Below are the code and all the weights of a small trained network. Each question names an input and a target symbol and asks about switching units off, where a switched-off unit gives its printed mean instead of its output.

import numpy as np


def w(rows, s, z=0):
    codes = np.array(rows[::2]) - 128.0
    scale = np.full(codes.shape[1], s)
    scale[-1] = z or s
    return codes * scale


def softmax(a):
    e = np.exp(a - a.max(-1, keepdims=True))
    return e / e.sum(-1, keepdims=True)


def log_softmax(a):
    a = a - a.max(-1, keepdims=True)
    return a - np.log(np.exp(a).sum(-1, keepdims=True))


def net(x, mask):
    ids = ['ΘΞΦΩαβγδεζηπστψ'.index(c) for c in x.split()]
    T = len(ids)
    res = E[ids] + P[:T]
    u = 0
    for l in range(2):
        r = res
        for j in range(3):
            rows = slice(4 * j, 4 * j + 4)
            q, k, v = (r @ M[l][rows].T for M in (Q, K, V))
            z = softmax(np.where(np.tri(T) > 0, q @ k.T / 4**0.5, -1e9)) @ v
            o = O[l][rows]
            res = res + np.where(mask[u + j], z, o[:, -1]) @ o[:, :-1]
        u += 3
    return log_softmax(res[-1] @ U[:, :-1].T + U[:, -1])


Q, K, V, O = {}, {}, {}, {}
E = w([
[141,92,27,190,144,164,81],'Θ',
[139,189,184,239,177,123,164],'Ξ',
[120,71,196,139,93,124,108],'Φ',
[133,110,194,72,141,125,58],'Ω',
[162,98,154,185,131,169,120],'α',
[164,156,195,193,140,140,142],'β',
[95,100,184,147,145,134,167],'γ',
[78,195,110,146,151,201,65],'δ',
[90,87,59,88,174,132,52],'ε',
[187,83,128,37,91,146,174],'ζ',
[146,213,140,149,125,50,67],'η',
[130,168,138,106,8,174,114],'π',
[22,152,115,163,85,72,160],'σ',
[106,98,204,123,170,186,108],'τ',
[211,111,122,101,200,81,168],'ψ',
],0.016)
P = w([
[164,115,122,62,168,173,215],'0',
[129,94,165,134,152,130,157],'1',
[97,100,176,168,141,116,110],'2',
[75,97,201,204,140,97,73],'3',
[71,99,219,239,136,70,46],'4',
[76,100,216,254,136,62,28],'5',
],0.0054)
Q[0] = w([
[102,50,246,200,209,115,52],'L0H0',
[89,140,143,208,197,133,146],'L0H0',
[82,92,228,201,79,133,70],'L0H0',
[87,59,164,170,106,198,53],'L0H0',
[73,175,131,161,139,94,133],'L0H1',
[88,141,179,193,84,119,118],'L0H1',
[133,155,152,117,28,142,113],'L0H1',
[54,104,76,143,70,106,108],'L0H1',
[109,91,148,152,133,91,124],'L0H2',
[99,87,180,130,137,109,115],'L0H2',
[127,202,104,129,158,135,103],'L0H2',
[117,166,46,128,143,175,117],'L0H2',
],0.013)
K[0] = w([
[84,147,84,152,179,84,78],'L0H0',
[84,132,150,208,196,114,116],'L0H0',
[81,153,109,172,93,99,69],'L0H0',
[76,123,86,159,104,135,56],'L0H0',
[92,200,169,151,149,72,135],'L0H1',
[111,140,247,141,116,126,142],'L0H1',
[127,140,156,78,47,156,158],'L0H1',
[83,130,141,131,93,121,78],'L0H1',
[143,95,132,143,134,114,63],'L0H2',
[122,75,109,142,133,146,57],'L0H2',
[177,189,138,115,143,153,166],'L0H2',
[147,180,188,65,117,123,185],'L0H2',
],0.013)
V[0] = w([
[111,254,139,51,147,130,108],'L0H0',
[63,106,175,76,132,52,150],'L0H0',
[65,67,100,44,254,176,101],'L0H0',
[43,100,119,140,152,140,208],'L0H0',
[144,97,179,143,168,175,70],'L0H1',
[90,169,184,109,76,151,127],'L0H1',
[135,70,82,170,74,157,7],'L0H1',
[164,109,163,143,149,135,55],'L0H1',
[174,117,113,176,166,130,93],'L0H2',
[98,164,186,105,117,128,205],'L0H2',
[172,106,149,90,237,117,111],'L0H2',
[64,120,145,71,140,54,124],'L0H2',
],0.0079)
O[0] = w([
[46,175,173,136,254,105,46,1],'L0H0',
[69,37,103,135,182,79,113,57],'L0H0',
[71,88,176,200,59,105,52,173],'L0H0',
[145,55,162,203,152,137,159,152],'L0H0',
[205,132,169,89,157,134,120,188],'L0H1',
[80,172,168,104,115,164,168,103],'L0H1',
[199,153,48,63,144,122,137,218],'L0H1',
[225,137,162,85,161,134,125,170],'L0H1',
[193,141,122,152,97,104,108,194],'L0H2',
[67,128,160,122,191,157,151,42],'L0H2',
[153,80,166,170,153,91,85,150],'L0H2',
[30,93,133,125,117,130,115,62],'L0H2',
],0.0075,0.0046)
Q[1] = w([
[96,158,127,91,9,139,154],'L1H0',
[132,38,138,109,95,118,1],'L1H0',
[167,43,48,120,94,86,203],'L1H0',
[116,70,168,86,115,176,184],'L1H0',
[129,123,182,99,106,42,112],'L1H1',
[123,82,53,163,100,149,149],'L1H1',
[150,130,199,74,201,153,104],'L1H1',
[97,180,152,139,120,81,75],'L1H1',
[172,100,157,173,154,152,60],'L1H2',
[114,254,188,176,174,123,104],'L1H2',
[97,126,166,188,45,178,124],'L1H2',
[108,128,128,148,204,40,146],'L1H2',
],0.0099)
K[1] = w([
[151,115,159,51,84,248,135],'L1H0',
[102,112,96,98,89,95,72],'L1H0',
[160,42,138,80,76,68,191],'L1H0',
[68,87,153,134,64,178,160],'L1H0',
[97,98,71,180,144,190,103],'L1H1',
[138,131,142,135,75,56,150],'L1H1',
[136,81,137,90,180,200,92],'L1H1',
[76,149,99,123,147,166,134],'L1H1',
[149,96,93,154,206,133,72],'L1H2',
[130,214,143,169,169,170,106],'L1H2',
[90,143,89,140,101,199,118],'L1H2',
[104,138,177,172,150,76,118],'L1H2',
],0.011)
V[1] = w([
[175,103,199,107,99,219,85],'L1H0',
[112,77,85,40,127,142,112],'L1H0',
[146,79,143,124,142,96,224],'L1H0',
[116,100,140,146,189,233,117],'L1H0',
[163,79,174,49,144,119,140],'L1H1',
[105,108,117,125,220,140,110],'L1H1',
[108,76,106,155,143,102,151],'L1H1',
[115,153,163,163,43,150,88],'L1H1',
[181,162,179,118,155,150,101],'L1H2',
[142,148,1,134,153,133,91],'L1H2',
[96,144,87,123,164,144,139],'L1H2',
[189,105,130,61,136,94,136],'L1H2',
],0.0076)
O[1] = w([
[117,117,132,99,122,255,116,252],'L1H0',
[127,46,110,95,59,92,85,118],'L1H0',
[190,60,197,155,136,136,200,148],'L1H0',
[173,152,119,198,68,196,72,83],'L1H0',
[176,105,154,49,146,91,135,120],'L1H1',
[157,169,99,143,85,72,151,42],'L1H1',
[102,137,83,118,109,124,178,142],'L1H1',
[115,140,174,153,138,237,98,185],'L1H1',
[51,140,64,181,162,103,145,143],'L1H2',
[111,176,222,144,113,65,124,255],'L1H2',
[167,121,156,139,121,105,61,72],'L1H2',
[32,78,133,141,88,108,174,197],'L1H2',
],0.0063,0.0057)
U = w([
[222,132,1,150,107,166,128,168],'Θ',
[155,165,118,150,180,161,173,90],'Ξ',
[124,92,133,133,172,183,98,80],'Φ',
[130,134,121,123,134,136,120,65],'Ω',
[112,105,175,169,99,109,86,15],'α',
[129,160,133,156,144,156,72,90],'β',
[123,130,132,133,129,138,122,64],'γ',
[120,176,126,98,166,99,122,254],'δ',
[101,87,85,96,132,124,49,171],'ε',
[117,65,107,50,107,150,163,101],'ζ',
[128,132,122,131,122,131,120,90],'η',
[109,184,90,57,105,159,160,200],'π',
[31,111,96,193,103,153,187,215],'σ',
[159,161,211,123,90,132,136,74],'τ',
[169,80,147,160,178,74,131,119],'ψ',
],0.0082,0.0039)

Each question gives the input, a string of symbols that net reads in full, and the target symbol t.
The units are the heads (4 rows each of Q, K, V and O). Each row of codes is followed by its name. A weight is (code - 128) times the scale printed after its matrix; where a second scale follows, it is the last column's (O and U).
mask holds one flag per head, layer by layer. A switched-off head (its flag False) gives its mean, the last column of its rows in O, instead of its output. The means were averaged over made-up inputs and are rounded, as every weight is.
A unit's drop is (log p(t) with every unit on - log p(t) with that unit switched off) / (log p(t) with every unit on - log p(t) with every unit switched off).
The circuit of an input: a set's keep is (log p(t) with only the set's units on - log p(t) with every unit switched off) / (log p(t) with every unit on - log p(t) with every unit switched off). Starting from all 6 units, units are removed one at a time, each time the one whose removal leaves the highest keep (on an exact tie, the one counted first), for as long as the keep stays at least 0.8.
circuit, biggest first: the units of the circuit, biggest drop first
most important unit: the unit with the biggest drop
heads that matter: for each layer, one digit per head in row order, 1 if its drop is at least 0.15 and else 0, layers parted by /
input γ Φ ε, target ε: circuit, biggest first => L0H0, L1H0
input Θ δ ψ, target ψ: most important unit => L1H0
input α τ ζ η Φ, target δ: circuit, biggest first => L0H0, L1H0
input Φ ψ γ Θ Φ, target τ: circuit, biggest first => L0H0, L0H1, L1H2
input ψ Φ τ, target Φ: circuit, biggest first => L1H2, L0H1, L1H0, L0H2
input Θ ψ Θ, target ψ: circuit, biggest first => L1H0, L0H2, L1H1
input γ α ψ Φ, target ζ: circuit, biggest first => L0H0, L1H2, L1H1
input β π δ, target β: circuit, biggest first => L0H0, L1H0, L1H1
input γ Θ ψ ψ δ Θ, target ψ: heads that matter => 011 / 110
input γ ζ π, target π: circuit, biggest first => L0H0, L0H1
input Θ β ε σ α, target ψ: heads that matter => 100 / 100
input σ Θ Θ σ, target Θ: circuit, biggest first => L1H2, L0H2, L0H1
input Θ σ Θ, target σ: heads that matter => 011 / 011
input Θ Θ η Ω, target δ: most important unit => L0H0
input σ Θ Ω Ω, target τ: circuit, biggest first => L1H2, L0H1, L0H0
input τ τ τ, target Φ: heads that matter => 110 / 101
input σ ψ β γ Φ, target ψ: heads that matter => 110 / 100
input σ ψ α σ ε τ, target α: circuit, biggest first => L0H0, L0H2
input η Φ γ ψ, target ψ: heads that matter => 100 / 110
input Θ σ σ π Θ, target σ: most important unit => L0H1
input α σ δ τ, target β: circuit, biggest first => L0H0, L1H0, L1H2
input Φ σ ζ, target ζ: circuit, biggest first => L1H2, L1H0
input Ω Ω Θ ε, target ε: circuit, biggest first => L1H0, L0H0, L0H1
input ζ Θ σ α ψ Φ, target ψ: heads that matter => 100 / 100
input α σ Ω, target ψ: heads that matter => 100 / 100
input ζ Θ ζ ψ ζ τ, target τ: heads that matter => 110 / 001
input Φ ζ τ ψ Φ, target ζ: heads that matter => 100 / 001
input Θ ψ τ Ξ, target Ξ: most important unit => L1H0
